[100 = 0]
[ 86 136  98 110  46 105  80 138 101 113 108 131  86 144  68 117  86 103
 118 107  96 125  86 100  99  87  82 105  96 136 115 120] => 2
[ 83  44  55 125 111 114  65 173  68  86 143  84  64 145 107 123  80  80
  88 111  69 109 101  92 124 122  84 110 104  81 143  47] => 8
[ 92  32  84 118 135 112  78 167  58  76 144  63 113 139  96  97  88  62
  86  89 107 118 119  72 106 110  74 120  89  67  90  76] => 2
[ 93 114  96  96  77 104  69 178  86 111  96 116  65 175 133 113  97  88
  94 104  88 107 123  99  85  91  65 130 101 101 119  97] => 4
[ 43  73  96 104 117 107  87 124  94 105 132 106  91 109 109 133  77 117
  89  95  69  76  92  67  99 149  90 110 101  38 129 123] => 15
[ 90 149  76  98  60 132 105 138  52  78 109 113  56 104 101  84  99 123
 119  87 111 110 103  60 105  48  86 134 114  71  80 134] => 13
[ 67  26  77 111 108 123  53 155  63  97 118  82 103 172  79 106  84  89
  90  92  71  93 110  63  86 123  54 128  95  43  86 115] => 12
[114 131 106  85  79  78 137 124  65 128  92 140  45  94 182 109 113  97
 130  96 128 116 114  72 194 108  99 161 121  80 171 132] => 6
[ 72 120  87 109  72 123  81 135  77  82 138 101 153 115  77 114  71 111
  96  82 112 102  92  85  47  96  85 101  92  82  71 134] => 14
[130 115  86 114   8 103 104  83  98 115 107 151 133  98  69  99  87 103
 136  89 126 123  78  99 140  88 108 109 101 135 107 165] => 2
[121  73  90 111  83  92 102 160  60 100 116 111  83 131 157 105 101  68
 113  91 137 136 119  78 183  98  83 146 101  95 155  94] => 7
[ 81  58  80 121 112 142  67 180  80  98 123 110  41 172  63  91  77  98
  88  92  81  99 138  68 106 112  77 117  84  65  85 121] => 0
[ 95 106  74 105  36 120 106 106  97 105  98 136  79 114 105 106  87 132
 118  90  89  92  82  74 139  89  95 118 105  80 114 153] => 12
[ 44  19  64 128 121 120  40 150 120 106 127  95  52 163  48 138  71 105
  78 120  10  81  76  90  99 151  84  83  99  67 130  70] => 5
[ 48 115  97 108 156 118  78 151  68  78 164  91  71 119  48 109  73  94
  83 101  92 110 112  71  50 122  86 104  98  67  78  83] => 0
[117 113  71  92  47 101  69 160  60 102  67 113  43 157 106  85 118  96
 121 105  79 116 114  82 122  57  61 145 118  97  96 103] => 3
[102 125  62 101  54 125 106 135  58  82  93 110  31 109 125  88 106 119
 117  93 100 111 104  65 147  53  84 133 114  74 100 116] => 10
[105 130  84  90  75  82 106  90  53  84 109 100 124  58  82 101 110  97
 128  96 127 123  66  80 100  76  91 119 130  89  92 107] => 1
[ 75 151  70 106  72 147  81 178  63  81 115 110  39 155  99  84  86 123
 100  89 100  97 127  73  68  60  72 116  98  78  64 124] => 10
[110  66  89  88  77  89  88 135  42 113  77 119  75 135 124  83 114  90
 120  93  90 107 124  63 149  97  73 155 117  54 108 131] => 2
[ 86 145  83  88 108  82  90 144  29  79 148  95 133  95 144 119  92  80
  97  88 140 117 101  82  60 104  78 131 118  68 112  86] => 16
[ 60 121  91 107 138 146 110 151  68  81 150 108  41 114  95  93  75 121
  86  87 101  90 137  58  79 110 100 111  89  42  77 126] => 1
[ 77  96  80 104  90 104  79 142 115 108 113 107 134 135 162 142  79 101
  72  96  90  76  98 120  64 141  82  84  93  93 142  81] => 1
[108 150  98  92  46 111 107 123  70 102 117 145 157 119 117  99  75 109
 109  68 161 107 121  96  56  99  89 111  91 104  71 170] => 9
[ 97 117  59 111  55 124  65 175  79  94  90 110  27 169  87  94 101 104
 108 109  64 113 108  92 105  52  63 120 105 113  95  89] => 4
[ 79 121  67 116  60 130  62 186 102  86 103  95  40 159  93 115  91 103
  93 114  66 114  92 104  87  62  66 105  93 127 114  60] => 5
[ 75 165 104  84  67  82 100 100  80  96 102 108  76  76  94 118 105 113
 125 110 105 117  57  82 104  67  72 126 123 106 114 105] => 7
[ 65  76  77 102  86 101  52 131  70 116 130 136 135 144  36 117  71 106
 100  96  55  86  99  83  51 148  77 108 115  54  84 143] => 14
[114  83  78  95  81  96  92 117  28 102 101 120  65 109  68  75 112  95
 133  96  92 123 106  54 153  83  89 151 131  53  89 133] => 5
[ 94 130  81 118  83 147 136 150  60  70 137 102  55 104 112  85  81 117
  99  80 132 114 129  62 122  70 104 114  82  84  86 126] => 2
[104  29  91 115  73  96  73 113  84 107 111  97 154 125  61 108  91  80
 115  92  90 119  76  76 133 113  73 122  99  87 103 122] => 5
[ 83  81  59  96 104 108  91 112  44 100 111 126  55  99  73  86  98 124
 120  96  61  90 105  54 133 110  98 132 129  23  93 139] => 9
[ 85  94  85  90  63 113  68 145  67 111  92 132 106 156 106 102  88 111
 105  85  86  86 115  85  68 103  66 125 104  69  83 152] => 14
[ 52 108  82 103 131 119  87 157  46  89 143 114   2 119  52  95  85 107
 107 108  60 107 112  44 115 104  80 138 116  35  93 111] => 11
[ 43 110  74  94 127 108  86 145  56  86 130  94  18 106 101 115  97 116
 103 110  58  92  89  49 115 109  79 135 127  21 123 114] => 20
[109 135  78 110  19 107 102 136  65  89 128 115 116 107 132 115  88  94
 118  85 145 133  93  90 116  82  92 121 101 112 124 117] => 18
[ 49 100  56 103 138 133  60 174  52  72 113  74   0 140  45  89 110 120
 106 131  11  99  96  41 119  62  74 136 129  42  87  60] => 7
[ 94  89  60 114 123 109 106 135  46  75 163  91 125  89 116 111  81  90
  86  89 114 105 113 101  84 133 109 102 108  51 106  75] => 4
[ 98 166  82 112  53 119 129 138  92  86 132 120  76  93 160 124  97 111
 111  84 155 128  92  87 136  78 105 123  92 120 145 118] => 20
[ 62 102  95  88 110  84  47 143  50  97 107  90 100 129  67 116 100  86
 104 112  69 115  81  78  56 100  50 129 126  71  87  90] => 9
[ 76  19  79 124 111 113  86 137  92 100 141  96  98 121  87 121  74  89
  94 102  76 109  95  67 144 149  97 117  94  60 133 103] => 8
[ 96 149  73 106  44 117  86 137  65  80 122 116 130 121  96 101  88 102
 105  85 130 117  99  99  55  67  75 107  99 120  75 124] => 10
[110 129  47 105  44 137  83 121  74  92  99 137 103 121  87  80  85 135
 107  85  85  82 121  91  66  81  99  97 105  63  62 150] => 4
[ 76  91  85 120  74 121  62 154  88  98 123 114  80 150  37 107  75  98
 107 102  76 120  85  80  95  97  70 109  98 109 102 121] => 12
[ 44 126  93 104 139 109 101 151  64  87 156  97  36 102 108 124  81 101
  99 103  96 111 101  54 117 128  90 133 110  40 134  95] => 18
[102 142  88 121  52 139 129 127 114  83 138 120 103 105 115 101  75 117
 102  79 148 116 103  88 111  73 107  98  77 126  99 136] => 1
[128 139  86 100  10 110 103 120  95 115  79 145 127 133 140 104  90 113
 123  80 128 106 110 105 112  79  85 118  93 128 114 163] => 7
[124 130  96 101  30 101 127  80  67 105 106 147 125  77 106  90  94 113
 134  78 148 117  96  73 147  79 109 129 109  84 103 179] => 8
[ 71 133  69  98  65 111  54 147  72  86 104 102  81 123  61 111  98 111
 110 110  72 109  71  89  52  65  60 112 117  95  80  89] => 14
[ 25 122 120  84 173 109 100 152  69  78 127  65   1  98  84 109 103 108
  93 115  64 100  95  45  92  88  68 137 113  31  93  84] => 2
[ 53 111 132  78 121  96 101 102  83  92 105  89 103 104  98 112  96 109
 103  92 104  93  83  64  65 104  73 123 104  48  79 137] => 3
[ 43 122  97 103 138 133  97 108  78  70 151  90  77  89  54 103  74 122
  92  92  89  97  92  55  60  99  90 104  97  48  62 119] => 3
[ 68 140  88  92  99 134  92 200  63  93  94 110   0 161 148  84  99 118
 101  94  83  96 145  59 126  67  66 159 100  56 101 117] => 11
[ 97 145  66  69  69  91  64 102  46  96  77 113  99 103 100 101 112 123
 111 105  63  77  88  93  36  76  66 117 142  53  69 100] => 7
[101 185  89  86  80  78 132  80  60  79 134  99 107  33 149 116 107 109
 117  92 157 117  92  99  96  81 112 110 124  95 123  92] => 2
[ 74 119  94  82  89  75  96  88  69 109 101 124  56  72  85 106 110 107
 128 109  82 107  76  73 147 116  88 139 136  62 123 120] => 6
[ 73 149  90  66 119  70  88 135  26  97 112 106  97  95 149 115 109  97
 103 101 102  99 106  80  73 110  74 145 138  36 123  89] => 12
[ 83 112  80 111 101 101  85 163  90  90 140 105  65 138 149 133  84  87
  83 107 103 111 108 108 101 122  87 114  98 106 153  61] => 5
[ 76 155 100 110  62 126 134 146  85  87 142 124  41  99 118 113  81 120
 116  86 137 123  97  60 143  77  96 135  89  87 124 151] => 20
[ 96  97  99 113  80 107  97 136  78  94 113 105  39 112  58  95 103  90
 126 109  89 135  84  64 165  79  80 131 108 104 109 114] => 0
[102  92  87  91  48  92  60 130  67 123  74 133  82 156  67  92 103  97
 116 102  63 107 104  85  97  90  67 136 117  93  84 140] => 3
